Look-ups in named tables: a row name and a column name give one cell, copied from the table.

sepibor:
columns: vuluva, resu, dure
boseg: [3604, 2821, 6061]
rafes: [-3658, -958, -7180]
mes: [3808, 2861, -243]

What is the resu of mes in sepibor?
2861
What is the resu of rafes in sepibor?
-958
What is the vuluva of mes in sepibor?
3808
What is the resu of boseg in sepibor?
2821
What is the vuluva of boseg in sepibor?
3604
What is the dure of boseg in sepibor?
6061
What is the vuluva of rafes in sepibor?
-3658
What is the dure of mes in sepibor?
-243
What is the dure of rafes in sepibor?
-7180
Row with the largest vuluva: mes

fet =
fields: ler, kobi, sodu
nez: [74, 104, 81]
zepot: [121, 215, 238]
lupim: [96, 104, 224]
gote: [140, 120, 60]

nez, kobi => 104
gote, sodu => 60
zepot, sodu => 238
lupim, sodu => 224
zepot, ler => 121
lupim, kobi => 104
nez, ler => 74
zepot, kobi => 215
Which row has the largest ler? gote

pafi =
         ripon  bibipak    poba    fupo   sivi
dit      5.922    5.385  -7.080  -3.470  0.378
gibipi   2.109    3.687   1.800   9.303  6.429
tuz      3.606    4.986   8.301   3.363  3.331
mabi     3.452    2.234   5.855   6.867  5.248
pazufo   3.489    3.199   4.748   5.406  4.639
vidin    2.081    4.735  -0.769   7.903  5.821
dos      3.533    4.416   6.110   3.898  3.847
pobepu   2.381    4.908   3.429   6.651  5.152
diropom  3.415    4.848  -2.891   4.062  3.854

poba of mabi is 5.855
fupo of vidin is 7.903
fupo of mabi is 6.867
bibipak of dit is 5.385
bibipak of vidin is 4.735
ripon of pobepu is 2.381
sivi of pazufo is 4.639
fupo of dit is -3.470
sivi of tuz is 3.331

badutap
cols = voto, saz
tiri: [175, 192]
sibu: [70, 136]
kol: [89, 61]

What is the saz of kol in badutap? 61
What is the voto of tiri in badutap? 175
What is the saz of tiri in badutap? 192
What is the saz of sibu in badutap? 136
What is the voto of sibu in badutap? 70
What is the voto of kol in badutap? 89

Table lubo
	fop	per	gis	gidavi
sobalis	5897	3432	2714	4027
sitidaf	3672	5923	5861	5737
lag	5475	3124	2806	3505
bibefi	4844	4223	3927	4440
rem	5009	3272	3228	3475
dag	2946	4857	5705	4249
sorovar	2597	7183	7468	6625
vulob	5339	4036	3466	4491
mik	5024	3280	3236	3467
san	2541	7673	7799	7096
misir	5135	2357	2561	2499
res	4247	5321	5097	5365
pivatek	3152	6551	6633	6189

san, gis -> 7799
bibefi, gis -> 3927
misir, gis -> 2561
vulob, fop -> 5339
sitidaf, fop -> 3672
pivatek, gis -> 6633
san, fop -> 2541
sorovar, per -> 7183

Table vutusug
,vonepo,fenini,seru,fite,gezinuv,kad,kidagu,dape,tibid,demufe
rom,48,54,59,52,60,41,55,46,44,49
kirom,35,45,53,43,58,46,48,30,53,36
ledori,64,54,52,52,39,52,56,46,61,43
feruz,96,70,52,55,26,39,95,26,84,90
zabofav,52,49,44,58,52,51,52,49,41,47
bufite,48,57,50,53,53,59,43,38,42,43
tiroge,87,23,35,55,32,88,45,20,68,81
zafura,45,64,49,61,61,41,66,37,42,58
zepafu,73,44,54,49,33,52,62,30,70,64

fite of ledori = 52
dape of ledori = 46
gezinuv of feruz = 26
demufe of zafura = 58
fite of tiroge = 55
tibid of tiroge = 68
fite of bufite = 53
demufe of zabofav = 47
gezinuv of kirom = 58
tibid of rom = 44

Table ler
cols = naza, podege, diz, temi
vos: [4497, 1338, 5019, 5357]
dal: [2160, 5898, 514, 6152]
vovaz: [2274, 6485, 240, 5574]
kibesof: [5579, 3446, 6904, 3330]
bel: [3571, 4469, 3198, 5200]
rin: [6116, 2703, 7826, 2915]
dinapi: [2992, 4815, 2070, 5657]

vovaz, temi -> 5574
vos, diz -> 5019
kibesof, naza -> 5579
bel, temi -> 5200
dal, naza -> 2160
vovaz, diz -> 240
kibesof, podege -> 3446
bel, diz -> 3198
dinapi, naza -> 2992
rin, podege -> 2703
dinapi, podege -> 4815
vos, podege -> 1338
dal, podege -> 5898
kibesof, diz -> 6904
dinapi, diz -> 2070
kibesof, temi -> 3330
Row with the largest podege: vovaz

Table tumumol
	rutan	nako	tos	fumomu
vaz	150	150	151	143
visav	14	133	135	202
fomog	145	147	145	142
nikad	137	169	151	135
zuz	138	158	152	143
sizi	214	125	208	152
nuko	153	147	148	139
fir	163	156	154	150
todabu	152	146	159	134
liva	160	139	182	136
sebo	154	148	187	120
vefe	135	139	165	141
sura	147	147	153	137
relipa	108	80	128	195

tos of nuko: 148
fumomu of nuko: 139
fumomu of zuz: 143
tos of vaz: 151
nako of sizi: 125
tos of vefe: 165
fumomu of visav: 202
fumomu of todabu: 134
nako of zuz: 158
tos of visav: 135
rutan of sura: 147
tos of nikad: 151
nako of liva: 139
rutan of vefe: 135
rutan of liva: 160
nako of nuko: 147
Which row has the largest tos? sizi

Table fam
	fedipaz	lobizo
sani	1671	-8687
voze	-8082	-3177
pez	-5814	2945
res	-5814	9067
sifesa	3485	-8687

fedipaz of sifesa is 3485
fedipaz of pez is -5814
lobizo of voze is -3177
lobizo of sani is -8687
lobizo of res is 9067
fedipaz of res is -5814

molosed =
	fezu	vabugi	gokavo	puf	rikev	fesisuv	geku	simusev	valob
gubave	114	105	105	99	109	102	104	104	110
tuni	44	133	123	96	151	48	124	139	89
dobol	36	146	141	79	170	36	135	148	93
meludi	28	122	78	126	223	138	43	74	4
gakavut	68	140	163	63	117	29	142	191	134
gib	37	160	177	49	160	10	146	202	109
lek	239	99	111	97	9	122	159	101	184
segis	125	132	125	93	108	90	145	143	117
duk	61	133	146	65	143	34	124	182	117
saz	128	97	79	109	105	142	88	85	109
dokeko	133	132	119	82	113	93	129	133	101

simusev of segis = 143
gokavo of dobol = 141
valob of tuni = 89
valob of gib = 109
gokavo of gakavut = 163
simusev of gakavut = 191
rikev of dokeko = 113
simusev of dokeko = 133
rikev of saz = 105
puf of saz = 109
vabugi of lek = 99
vabugi of saz = 97
puf of meludi = 126
geku of lek = 159
simusev of lek = 101
gokavo of gubave = 105
fezu of dobol = 36
Row with the largest valob: lek

